Below are the code and all the weights of a small trained network. Each question names an input and a target symbol and asks about switching units off, where a switched-off unit gives its printed mean instead of its output.

import numpy as np


def w(rows, s, z=0):
    codes = np.array(rows[::2]) - 128.0
    scale = np.full(codes.shape[1], s)
    scale[-1] = z or s
    return codes * scale


def f(y):
    return np.maximum(y, 0)


def softmax(a):
    e = np.exp(a - a.max(-1, keepdims=True))
    return e / e.sum(-1, keepdims=True)


def log_softmax(a):
    a = a - a.max(-1, keepdims=True)
    return a - np.log(np.exp(a).sum(-1, keepdims=True))


def net(x, mask):
    ids = ['αβγδεζθλμξπω'.index(c) for c in x.split()]
    T = len(ids)
    res = E[ids] + P[:T]
    r = res
    for j in range(3):
        rows = slice(2 * j, 2 * j + 2)
        q, k, v = (r @ M[0][rows].T for M in (Q, K, V))
        z = softmax(np.where(np.tri(T) > 0, q @ k.T / 2**0.5, -1e9)) @ v
        o = O[0][rows]
        res = res + np.where(mask[j], z, o[:, -1]) @ o[:, :-1]
    y = f(res @ A[0][:, :-1].T + A[0][:, -1])
    res = res + np.where(mask[3:11], y, B[0][:, -1]) @ B[0][:, :-1]
    return log_softmax(res[-1] @ U[:, :-1].T + U[:, -1])


Q, K, V, O, A, B = {}, {}, {}, {}, {}, {}
E = w([
[175,166,105,107,200],'α',
[85,132,97,171,115],'β',
[141,230,191,31,129],'γ',
[121,177,115,165,129],'δ',
[163,27,121,165,173],'ε',
[78,165,110,167,160],'ζ',
[101,120,252,136,171],'θ',
[173,101,135,98,249],'λ',
[157,97,228,108,61],'μ',
[54,187,37,46,174],'ξ',
[96,160,201,146,166],'π',
[183,91,78,123,74],'ω',
],0.021)
P = w([
[120,254,142,160,103],'0',
[137,235,139,211,108],'1',
[124,201,131,215,122],'2',
[106,181,116,198,112],'3',
[98,153,105,189,114],'4',
[86,130,107,172,109],'5',
[75,105,89,169,106],'6',
[66,90,87,158,105],'7',
[68,54,94,140,108],'8',
[52,87,93,125,115],'9',
],0.0057)
Q[0] = w([
[60,83,73,235,176],'head 0',
[186,120,22,83,180],'head 0',
[121,138,166,107,110],'head 1',
[181,92,106,11,167],'head 1',
[103,146,103,217,65],'head 2',
[198,113,125,98,151],'head 2',
],0.012)
K[0] = w([
[92,18,144,156,254],'head 0',
[199,141,18,76,173],'head 0',
[102,224,203,56,25],'head 1',
[205,244,30,80,185],'head 1',
[139,57,156,145,41],'head 2',
[169,154,73,178,172],'head 2',
],0.0099)
V[0] = w([
[178,57,47,58,222],'head 0',
[118,230,184,142,147],'head 0',
[154,176,19,211,103],'head 1',
[147,124,160,65,254],'head 1',
[212,122,90,130,82],'head 2',
[120,58,98,51,81],'head 2',
],0.0087)
O[0] = w([
[180,236,129,153,158,189],'head 0',
[113,50,71,49,170,188],'head 0',
[111,156,92,86,59,115],'head 1',
[147,200,254,148,126,246],'head 1',
[179,91,77,124,74,129],'head 2',
[145,123,42,180,141,3],'head 2',
],0.0072,0.006)
A[0] = w([
[134,23,149,148,189,182],'neuron 0',
[106,198,82,92,41,81],'neuron 1',
[159,138,37,85,2,223],'neuron 2',
[81,118,218,110,231,116],'neuron 3',
[71,197,35,189,157,207],'neuron 4',
[36,168,121,8,65,1],'neuron 5',
[215,132,182,36,114,178],'neuron 6',
[67,148,165,194,66,102],'neuron 7',
],0.0084,0.0035)
B[0] = w([
[134,164,161,163,168,200],'neuron 0',
[143,251,155,123,100,142],'neuron 1',
[189,141,178,172,38,148],'neuron 2',
[109,122,73,98,114,251],'neuron 3',
[204,85,123,93,138,173],'neuron 4',
[43,159,78,165,104,148],'neuron 5',
[152,78,103,126,102,236],'neuron 6',
[114,77,117,156,210,154],'neuron 7',
],0.011)
U = w([
[130,136,163,113,103,12],'α',
[120,100,68,166,57,196],'β',
[175,19,180,95,70,88],'γ',
[97,169,184,122,58,206],'δ',
[152,195,195,237,159,98],'ε',
[95,80,46,94,96,164],'ζ',
[69,119,132,136,191,191],'θ',
[229,138,151,10,140,222],'λ',
[162,40,2,171,134,70],'μ',
[90,212,156,120,116,14],'ξ',
[128,141,161,120,100,1],'π',
[175,127,154,132,51,51],'ω',
],0.0095,0.0029)

Each question gives the input, a string of symbols that net reads in full, and the target symbol t.
The units are the heads (2 rows each of Q, K, V and O) and the neurons (one row each of A and B). Each row of codes is followed by its name. A weight is (code - 128) times the scale printed after its matrix; where a second scale follows, it is the last column's (O, A, B and U).
mask holds one flag per unit, heads first, then neurons. A switched-off unit (its flag False) gives its mean, the last column of its rows in O or B, instead of its output. The means were averaged over made-up inputs and are rounded, as every weight is.
A unit's drop is (log p(t) with every unit on - log p(t) with that unit switched off) / (log p(t) with every unit on - log p(t) with every unit switched off).
The circuit of an input: a set's keep is (log p(t) with only the set's units on - log p(t) with every unit switched off) / (log p(t) with every unit on - log p(t) with every unit switched off). Starting from all 11 units, units are removed one at a time, each time the one whose removal leaves the highest keep (on an exact tie, the one counted first), for as long as the keep stays at least 0.8.
circuit, biggest first: the units of the circuit, biggest drop first
k most important neurons: the k neurons with the biggest drops, biggest first
which heads matter: for each layer, one digit per head in row order, 1 if its drop is at least 0.15 and else 0, layers parted by /
drop when u is switched off: that unit's drop, to one decimal
input α α α δ, target δ: circuit, biggest first : [head 1; neuron 1; neuron 2]
input γ θ λ α α α ε μ α ζ, target μ: which heads matter : 011
input ε μ α ε α θ, target θ: most important neuron : [neuron 0]
input ω α α θ ε θ ξ α β, target θ: circuit, biggest first : [neuron 7; neuron 6]
input α ξ β ε β ω, target ω: circuit, biggest first : [neuron 2; head 1; neuron 1]
input μ β θ ζ, target θ: which heads matter : 110
input ε ε γ ω ω γ, target ζ: which heads matter : 100
input α ε ω δ ξ ζ ω, target ω: which heads matter : 000
input δ ε ω π, target θ: which heads matter : 100
input α μ α ε α μ α β ε β, target ε: 3 most important neurons : [neuron 3; neuron 6; neuron 1]
input β α β, target β: which heads matter : 110
input ε δ θ θ, target θ: 2 most important neurons : [neuron 3; neuron 0]
input μ α π, target θ: 2 most important neurons : [neuron 0; neuron 6]
input λ ζ μ γ α ξ δ, target μ: circuit, biggest first : [head 1]
input μ α α μ α μ δ ε δ, target ε: 2 most important neurons : [neuron 3; neuron 6]
input β α α θ α ξ, target ξ: drop when neuron 5 is switched off : 0.9
input α ε β ε ε γ, target ζ: drop when neuron 1 is switched off : 0.0
input α μ ζ, target μ: drop when head 0 is switched off : 0.0
input α ε γ α α ε β α ε ζ, target ε: drop when head 0 is switched off : 1.7
